Below are the code and all the weights of a small trained network. Each question names an input and a class and asks about switching units off, where a switched-off unit gives its printed mean instead of its output.

import numpy as np


def w(rows, s, z=0):
    codes = np.array(rows[::2]) - 128.0
    scale = np.full(codes.shape[1], s)
    scale[-1] = z or s
    return codes * scale


def f(y):
    return y / 2 * (1 + np.tanh(0.7978845608 * (y + 0.044715 * y**3)))


def log_softmax(a):
    a = a - a.max(-1, keepdims=True)
    return a - np.log(np.exp(a).sum(-1, keepdims=True))


def net(x, mask):
    res = np.array(x, float).reshape(1, 5) / 4 @ E
    y = f(res @ A[0][:, :-1].T + A[0][:, -1])
    res = res + np.where(mask, y, B[0][:, -1]) @ B[0][:, :-1]
    return log_softmax(res[-1] @ U[:, :-1].T + U[:, -1])


A, B = {}, {}
E = w([
[154,52,74,10,181,113,71],'x0',
[150,197,42,168,202,210,98],'x1',
[125,129,132,130,136,128,128],'x2',
[127,134,133,120,129,130,124],'x3',
[254,98,171,111,118,216,192],'x4',
],0.0088)
A[0] = w([
[116,169,128,182,103,146,138,242],'N0',
[175,68,196,97,78,126,174,122],'N1',
[172,83,197,116,68,125,177,166],'N2',
[129,130,74,110,170,128,91,140],'N3',
[166,85,188,115,87,126,183,167],'N4',
[90,170,63,159,169,125,60,127],'N5',
[66,117,145,121,94,34,115,181],'N6',
[77,191,95,179,140,145,93,198],'N7',
[226,155,107,137,175,235,150,114],'N8',
[102,135,79,117,172,131,87,111],'N9',
[86,94,176,108,76,52,123,209],'N10',
[85,173,61,153,161,128,80,124],'N11',
[85,210,100,186,134,135,108,254],'N12',
[74,105,143,114,116,60,112,145],'N13',
[167,49,68,2,183,102,72,209],'N14',
[156,47,84,21,185,115,68,206],'N15',
[50,118,148,111,91,41,102,178],'N16',
[156,53,90,26,165,112,82,185],'N17',
[209,161,90,131,167,232,145,114],'N18',
],0.0083,0.0057)
B[0] = w([
[120,217,156,198,140,114,147,179],'N0',
[215,85,127,58,112,107,188,184],'N1',
[193,139,162,97,90,131,179,190],'N2',
[124,132,77,101,152,108,77,160],'N3',
[180,119,153,95,75,134,180,183],'N4',
[169,178,49,91,188,49,126,173],'N5',
[59,137,177,198,120,194,85,186],'N6',
[130,207,128,160,162,90,168,181],'N7',
[48,105,183,197,99,218,56,196],'N8',
[135,123,75,93,131,89,105,154],'N9',
[113,97,180,145,92,220,124,196],'N10',
[183,175,61,99,183,40,154,168],'N11',
[123,209,136,170,145,94,150,198],'N12',
[80,98,136,146,128,163,72,168],'N13',
[124,22,78,60,175,140,86,254],'N14',
[116,32,81,58,160,135,83,242],'N15',
[52,127,153,182,125,179,75,190],'N16',
[130,1,98,52,183,142,98,227],'N17',
[53,102,159,174,121,174,67,189],'N18',
],0.0081,0.013)
U = w([
[60,161,201,220,95,179,114,250],'0',
[52,78,122,129,146,188,53,111],'1',
[143,197,106,169,179,29,197,117],'2',
[153,127,43,82,181,22,101,47],'3',
[226,153,160,135,55,121,254,154],'4',
[221,71,116,51,132,114,168,4],'5',
],0.0072,0.0022)

Each question gives the input, the list of numbers given to net, and the class t.
The units are the neurons (one row each of A and B). Each row of codes is followed by its name. A weight is (code - 128) times the scale printed after its matrix; where a second scale follows, it is the last column's (A, B and U).
mask holds one flag per neuron, in row order. A switched-off neuron (its flag False) gives its mean, the last column of its row in B, instead of its output. The means were averaged over made-up inputs and are rounded, as every weight is.
A unit's drop is (log p(t) with every unit on - log p(t) with that unit switched off) / (log p(t) with every unit on - log p(t) with every unit switched off).
The circuit of an input: a set's keep is (log p(t) with only the set's units on - log p(t) with every unit switched off) / (log p(t) with every unit on - log p(t) with every unit switched off). Starting from the 12 units with the biggest drops (on a tie, the unit counted first), units are removed one at a time, each time the one whose removal leaves the highest keep (on an exact tie, the one counted first), for as long as the keep stays at least 0.8.
units of the circuit, in order: the units of the circuit, biggest drop first
k most important neurons: the k neurons with the biggest drops, biggest first
drop when u is switched off: that unit's drop, to one decimal
input [6,1,2,-6,-1], class 3: units of the circuit, in order => (N8 N10)
input [0,-3,-7,1,0], class 0: units of the circuit, in order => (N14 N15)
input [5,0,-7,3,2], class 5: units of the circuit, in order => (N16 N6)
input [2,-1,-5,2,1], class 5: most important neuron => (N8)
input [6,-5,-7,-3,1], class 5: 3 most important neurons => (N8 N1 N18)
input [1,1,-5,-1,-8], class 3: 2 most important neurons => (N5 N11)
input [6,1,-8,4,-8], class 3: 2 most important neurons => (N5 N11)
input [-7,-1,6,5,8], class 4: 3 most important neurons => (N1 N2 N4)
input [-8,1,-1,2,-6], class 2: drop when N8 is switched off => 0.2
input [1,8,-3,7,-7], class 3: drop when N12 is switched off => -0.1
input [0,-8,7,-2,-5], class 0: drop when N15 is switched off => 0.1
